Below is a small trained network, with its code and all its weights. Each question gives an input and a target symbol and asks what happens when units are switched off, that is, made to give their printed mean instead of their output.

import numpy as np


def w(rows, s, z=0):
    codes = np.array(rows[::2]) - 128.0
    scale = np.full(codes.shape[1], s)
    scale[-1] = z or s
    return codes * scale


def norm(h):
    return h / np.sqrt((h * h).mean(-1, keepdims=True) + 1e-5)


def f(y):
    return np.maximum(y, 0)


def softmax(a):
    e = np.exp(a - a.max(-1, keepdims=True))
    return e / e.sum(-1, keepdims=True)


def log_softmax(a):
    a = a - a.max(-1, keepdims=True)
    return a - np.log(np.exp(a).sum(-1, keepdims=True))


def net(x, mask):
    ids = ['αβγδεζηθλξσφψω'.index(c) for c in x.split()]
    T = len(ids)
    res = E[ids] + P[:T]
    u = 0
    for l in range(2):
        r = norm(res)
        for j in range(2):
            rows = slice(4 * j, 4 * j + 4)
            q, k, v = (r @ M[l][rows].T for M in (Q, K, V))
            z = softmax(np.where(np.tri(T) > 0, q @ k.T / 4**0.5, -1e9)) @ v
            o = O[l][rows]
            res = res + np.where(mask[u + j], z, o[:, -1]) @ o[:, :-1]
        u += 2
        y = f(norm(res) @ A[l][:, :-1].T + A[l][:, -1])
        res = res + np.where(mask[u : u + 8], y, B[l][:, -1]) @ B[l][:, :-1]
        u += 8
    return log_softmax(norm(res)[-1] @ U[:, :-1].T + U[:, -1])


Q, K, V, O, A, B = {}, {}, {}, {}, {}, {}
E = w([
[112,156,251,121,100],'α',
[106,227,132,112,168],'β',
[109,195,74,116,126],'γ',
[99,179,106,154,75],'δ',
[115,110,68,97,98],'ε',
[89,158,151,125,85],'ζ',
[100,122,173,167,36],'η',
[128,43,144,64,100],'θ',
[98,146,92,125,77],'λ',
[94,119,110,122,51],'ξ',
[131,128,91,40,185],'σ',
[101,142,151,101,100],'φ',
[129,187,196,62,177],'ψ',
[98,130,136,108,85],'ω',
],0.0023)
P = w([
[95,91,124,105,128],'0',
[82,156,138,4,19],'1',
[183,110,129,105,112],'2',
[86,144,137,54,65],'3',
[78,92,125,151,167],'4',
[91,143,135,70,78],'5',
[211,116,131,158,143],'6',
[97,143,135,75,84],'7',
[132,98,126,201,192],'8',
[101,144,136,82,89],'9',
[221,118,252,156,178],'10',
],0.0039)
Q[0] = w([
[136,163,249,98,189],'L0H1',
[94,164,54,87,201],'L0H1',
[158,70,143,81,180],'L0H1',
[121,79,185,173,91],'L0H1',
[219,81,136,151,119],'L0H2',
[167,193,96,134,35],'L0H2',
[155,126,65,65,95],'L0H2',
[224,179,134,144,157],'L0H2',
],0.02)
K[0] = w([
[130,176,243,103,188],'L0H1',
[130,165,50,95,187],'L0H1',
[147,65,146,66,170],'L0H1',
[118,90,181,160,95],'L0H1',
[90,60,106,188,159],'L0H2',
[5,145,124,143,110],'L0H2',
[57,101,93,69,140],'L0H2',
[72,141,106,187,207],'L0H2',
],0.019)
V[0] = w([
[115,185,119,116,126],'L0H1',
[147,68,128,125,161],'L0H1',
[116,168,136,132,102],'L0H1',
[141,121,77,140,116],'L0H1',
[164,174,44,43,236],'L0H2',
[139,76,27,153,52],'L0H2',
[170,1,215,85,164],'L0H2',
[145,2,20,109,164],'L0H2',
],0.0083)
O[0] = w([
[93,112,106,138,106,123],'L0H1',
[173,109,155,137,141,131],'L0H1',
[103,149,104,119,121,132],'L0H1',
[100,133,153,125,148,61],'L0H1',
[154,219,79,77,197,109],'L0H2',
[77,184,216,162,121,139],'L0H2',
[206,161,96,191,22,251],'L0H2',
[91,255,118,202,114,143],'L0H2',
],0.0084,0.0028)
A[0] = w([
[111,41,98,84,107,126],'L0N1',
[82,124,147,129,62,96],'L0N2',
[141,180,72,166,191,78],'L0N3',
[65,123,110,235,119,160],'L0N4',
[28,106,97,85,49,26],'L0N5',
[11,91,180,161,213,7],'L0N6',
[58,140,156,214,219,49],'L0N7',
[63,178,118,1,55,160],'L0N8',
],0.0072,0.0018)
B[0] = w([
[99,210,159,135,79,246],'L0N1',
[138,115,117,64,188,192],'L0N2',
[104,64,149,144,194,172],'L0N3',
[150,74,175,179,85,185],'L0N4',
[93,213,97,101,101,213],'L0N5',
[234,72,95,55,91,184],'L0N6',
[163,191,201,127,218,159],'L0N7',
[128,145,200,138,3,253],'L0N8',
],0.011,0.0046)
Q[1] = w([
[96,91,31,93,29],'L1H1',
[250,76,79,141,232],'L1H1',
[139,210,56,195,166],'L1H1',
[224,33,205,218,120],'L1H1',
[67,156,104,182,107],'L1H2',
[138,172,114,128,111],'L1H2',
[36,191,96,124,85],'L1H2',
[181,133,139,77,135],'L1H2',
],0.013)
K[1] = w([
[92,97,43,95,29],'L1H1',
[225,90,76,133,226],'L1H1',
[84,170,51,203,188],'L1H1',
[253,46,172,220,128],'L1H1',
[206,78,98,165,160],'L1H2',
[162,75,158,143,149],'L1H2',
[226,107,166,162,181],'L1H2',
[84,141,177,105,116],'L1H2',
],0.013)
V[1] = w([
[86,255,97,139,67],'L1H1',
[131,150,162,123,113],'L1H1',
[143,137,159,128,102],'L1H1',
[93,72,49,121,217],'L1H1',
[131,125,137,79,91],'L1H2',
[88,141,131,115,116],'L1H2',
[130,128,137,143,160],'L1H2',
[128,148,102,145,119],'L1H2',
],0.0073)
O[1] = w([
[226,57,151,116,254,200],'L1H1',
[121,123,108,124,169,162],'L1H1',
[111,101,102,123,149,166],'L1H1',
[165,217,200,146,43,2],'L1H1',
[51,96,142,112,153,159],'L1H2',
[94,104,107,154,113,134],'L1H2',
[176,141,133,147,118,109],'L1H2',
[109,147,151,123,113,131],'L1H2',
],0.0055,0.0089)
A[1] = w([
[162,242,154,58,89,121],'L1N1',
[59,255,115,81,48,52],'L1N2',
[158,210,74,203,172,5],'L1N3',
[113,76,128,134,70,110],'L1N4',
[135,139,133,111,207,101],'L1N5',
[181,100,131,187,122,61],'L1N6',
[172,144,151,25,112,106],'L1N7',
[205,223,42,161,89,117],'L1N8',
],0.0095,0.0028)
B[1] = w([
[12,132,61,102,126,212],'L1N1',
[56,200,40,135,23,191],'L1N2',
[130,206,124,45,2,180],'L1N3',
[137,168,96,96,188,198],'L1N4',
[162,115,57,144,142,163],'L1N5',
[103,187,87,163,109,173],'L1N6',
[120,152,227,128,74,255],'L1N7',
[181,13,189,110,202,196],'L1N8',
],0.013,0.0067)
U = w([
[57,176,94,105,63,168],'α',
[123,128,239,80,107,98],'β',
[168,34,153,82,154,161],'γ',
[82,64,74,102,198,164],'δ',
[97,129,185,199,152,145],'ε',
[141,139,172,159,204,185],'ζ',
[210,134,156,191,49,109],'η',
[113,144,93,195,145,181],'θ',
[208,185,80,59,149,84],'λ',
[163,60,27,112,62,4],'ξ',
[80,32,140,193,88,65],'σ',
[93,184,128,104,224,122],'φ',
[143,248,164,163,146,54],'ψ',
[128,140,55,163,154,182],'ω',
],0.013,0.0038)

Each question gives the input, a string of symbols that net reads in full, and the target symbol t.
The units are the heads (4 rows each of Q, K, V and O) and the neurons (one row each of A and B). Each row of codes is followed by its name. A weight is (code - 128) times the scale printed after its matrix; where a second scale follows, it is the last column's (O, A, B and U).
mask holds one flag per unit, layer by layer, with each layer's heads first. A switched-off unit (its flag False) gives its mean, the last column of its rows in O or B, instead of its output. The means were averaged over made-up inputs and are rounded, as every weight is.
A unit's drop is (log p(t) with every unit on - log p(t) with that unit switched off) / (log p(t) with every unit on - log p(t) with every unit switched off).
The circuit of an input: a set's keep is (log p(t) with only the set's units on - log p(t) with every unit switched off) / (log p(t) with every unit on - log p(t) with every unit switched off). Starting from the 12 units with the biggest drops (on a tie, the unit counted first), units are removed one at a time, each time the one whose removal leaves the highest keep (on an exact tie, the one counted first), for as long as the keep stays at least 0.8.
units of the circuit, in order: the units of the circuit, biggest drop first
top k neurons: the k neurons with the biggest drops, biggest first
top k neurons in layer l: the k neurons of layer l with the biggest drops, biggest first
input ε α η, target ψ: units of the circuit, in order : [L0H2]
input λ θ ζ ξ θ ε θ, target η: units of the circuit, in order : [L0H2 L1N8]
input δ σ α φ ψ σ σ θ η, target λ: units of the circuit, in order : [L0H2 L1N3 L1N8 L0N8]
input ψ θ ε ψ ψ δ γ ψ θ δ α, target η: units of the circuit, in order : [L0H2 L1N8 L0N4]
input ω η γ φ θ σ θ β η θ, target γ: top 4 neurons in layer 1 : [L1N1 L1N2 L1N6 L1N4]
input γ φ δ θ δ θ ε ψ β θ, target γ: top 2 neurons : [L0N1 L1N2]
input α θ θ θ γ θ θ γ ψ, target η: units of the circuit, in order : [L0H2 L1N8]
input ξ η δ α θ σ σ θ θ α η, target η: units of the circuit, in order : [L0H2 L1N8]
input ψ θ σ σ δ, target λ: units of the circuit, in order : [L0H2 L1N3 L1N8]
input ξ θ ξ θ η σ θ σ, target β: top 3 neurons : [L0N8 L0N1 L0N3]
input θ θ θ ε ε ω θ θ, target δ: top 2 neurons in layer 0 : [L0N3 L0N6]
input θ λ η ψ ζ ζ η, target δ: top 2 neurons : [L1N7 L1N4]
input φ θ θ α η β φ ψ α η, target β: top 2 neurons in layer 0 : [L0N1 L0N5]
input ε σ σ β θ α θ θ α σ ξ, target ξ: units of the circuit, in order : [L0H2]
input ξ ψ α σ β ψ σ η θ, target λ: top 2 neurons in layer 1 : [L1N3 L1N8]
input σ φ α ψ δ θ α θ, target β: top 2 neurons : [L1N7 L1N2]
input η θ η σ σ α σ θ, target β: top 2 neurons in layer 0 : [L0N1 L0N8]
input ψ σ γ δ φ θ δ, target ω: top 2 neurons in layer 1 : [L1N7 L1N4]
input θ σ α θ η η δ σ φ, target β: top 2 neurons in layer 0 : [L0N6 L0N7]
input δ η σ α σ ε η σ δ, target σ: top neuron : [L0N4]
input φ θ θ σ ε λ θ ψ σ θ ψ, target λ: top 2 neurons : [L1N3 L1N8]
input δ θ ω θ ξ, target θ: top 2 neurons : [L0N4 L1N7]
input θ ξ ζ η δ ψ δ, target β: top 3 neurons in layer 0 : [L0N6 L0N7 L0N4]
